Below is a small trained network, with its code and all its weights. Each question gives an input and a class and asks what happens when units are switched off, that is, made to give their printed mean instead of their output.

import numpy as np


def w(rows, s, z=0):
    codes = np.array(rows[::2]) - 128.0
    scale = np.full(codes.shape[1], s)
    scale[-1] = z or s
    return codes * scale


def f(y):
    return np.maximum(y, 0)


def log_softmax(a):
    a = a - a.max(-1, keepdims=True)
    return a - np.log(np.exp(a).sum(-1, keepdims=True))


def net(x, mask):
    res = np.array(x, float).reshape(1, 7) / 4 @ E
    y = f(res @ A[0][:, :-1].T + A[0][:, -1])
    res = res + np.where(mask, y, B[0][:, -1]) @ B[0][:, :-1]
    return log_softmax(res[-1] @ U[:, :-1].T + U[:, -1])


A, B = {}, {}
E = w([
[64,57,161,89,186,159],'x0',
[58,110,101,120,73,83],'x1',
[180,97,197,65,226,147],'x2',
[138,51,190,254,95,122],'x3',
[182,225,184,136,147,193],'x4',
[62,147,141,91,178,196],'x5',
[148,132,15,182,118,61],'x6',
],0.0084)
A[0] = w([
[120,40,103,207,106,121,188],'neuron 1',
[82,136,195,61,149,186,193],'neuron 2',
[251,161,183,191,171,151,253],'neuron 3',
[30,99,128,164,90,23,254],'neuron 4',
[101,172,34,157,111,63,220],'neuron 5',
[102,204,48,129,89,127,207],'neuron 6',
[111,133,124,16,143,234,217],'neuron 7',
[111,177,176,13,156,193,204],'neuron 8',
[136,165,61,154,88,93,132],'neuron 9',
[124,142,66,178,123,145,147],'neuron 10',
[201,181,172,178,133,120,225],'neuron 11',
[128,129,135,48,128,192,163],'neuron 12',
[103,46,114,148,114,96,248],'neuron 13',
[68,106,165,114,207,152,244],'neuron 14',
],0.011,0.0028)
B[0] = w([
[139,69,130,100,115,121,222],'neuron 1',
[47,174,155,183,175,143,222],'neuron 2',
[172,100,169,163,97,191,252],'neuron 3',
[80,90,126,67,114,131,236],'neuron 4',
[167,159,125,32,104,114,233],'neuron 5',
[121,244,96,46,101,98,216],'neuron 6',
[88,131,138,158,178,144,236],'neuron 7',
[117,167,97,200,164,170,250],'neuron 8',
[148,201,85,59,111,143,205],'neuron 9',
[152,186,146,81,116,95,176],'neuron 10',
[162,137,164,129,69,188,213],'neuron 11',
[102,195,166,146,186,147,196],'neuron 12',
[117,37,167,68,149,99,210],'neuron 13',
[96,113,150,157,165,156,212],'neuron 14',
],0.011,0.012)
U = w([
[118,185,54,94,101,68,54],'0',
[235,86,153,218,96,170,163],'1',
[41,169,122,238,238,148,101],'2',
[68,1,123,121,142,45,245],'3',
],0.0093,0.0012)

Each question gives the input, the list of numbers given to net, and the class t.
The units are the neurons (one row each of A and B). Each row of codes is followed by its name. A weight is (code - 128) times the scale printed after its matrix; where a second scale follows, it is the last column's (A, B and U).
mask holds one flag per neuron, in row order. A switched-off neuron (its flag False) gives its mean, the last column of its row in B, instead of its output. The means were averaged over made-up inputs and are rounded, as every weight is.
A unit's drop is (log p(t) with every unit on - log p(t) with that unit switched off) / (log p(t) with every unit on - log p(t) with every unit switched off).
The circuit of an input: a set's keep is (log p(t) with only the set's units on - log p(t) with every unit switched off) / (log p(t) with every unit on - log p(t) with every unit switched off). Starting from the 12 units with the biggest drops (on a tie, the unit counted first), units are removed one at a time, each time the one whose removal leaves the highest keep (on an exact tie, the one counted first), for as long as the keep stays at least 0.8.
circuit, biggest first: the units of the circuit, biggest drop first
k most important neurons: the k neurons with the biggest drops, biggest first
drop when u is switched off: that unit's drop, to one decimal
input [-3,-2,-5,4,7,2,5], class 0: circuit, biggest first : [neuron 6]
input [-8,-7,8,-3,-4,6,6], class 1: circuit, biggest first : [neuron 2; neuron 3]
input [1,2,8,2,-1,4,6], class 3: 3 most important neurons : [neuron 8; neuron 2; neuron 12]
input [4,-6,-1,-3,-3,-7,0], class 3: circuit, biggest first : [neuron 8; neuron 6]
input [-8,0,-4,2,6,7,-3], class 1: 2 most important neurons : [neuron 11; neuron 3]
input [-7,0,-4,7,-6,4,2], class 0: 2 most important neurons : [neuron 9; neuron 5]
input [-7,7,6,8,-1,-6,8], class 3: 4 most important neurons : [neuron 13; neuron 1; neuron 4; neuron 6]
input [3,1,-5,2,-4,6,4], class 3: 3 most important neurons : [neuron 13; neuron 4; neuron 1]
input [4,7,-8,-1,6,8,1], class 0: 3 most important neurons : [neuron 6; neuron 5; neuron 3]
input [-8,-4,-4,5,-5,-4,-3], class 0: 2 most important neurons : [neuron 9; neuron 4]
input [8,-1,1,8,0,-6,-8], class 3: 3 most important neurons : [neuron 13; neuron 8; neuron 1]
input [-5,6,-6,5,-1,5,-4], class 0: drop when neuron 6 is switched off : 0.2
input [2,-1,-7,1,-1,-1,-6], class 3: drop when neuron 8 is switched off : 0.2
input [0,-7,-2,0,-1,-4,-6], class 1: circuit, biggest first : [neuron 3]
input [4,7,5,-3,-5,-8,-8], class 2: drop when neuron 2 is switched off : 0.1
input [3,0,6,7,-5,6,6], class 3: drop when neuron 12 is switched off : 0.0
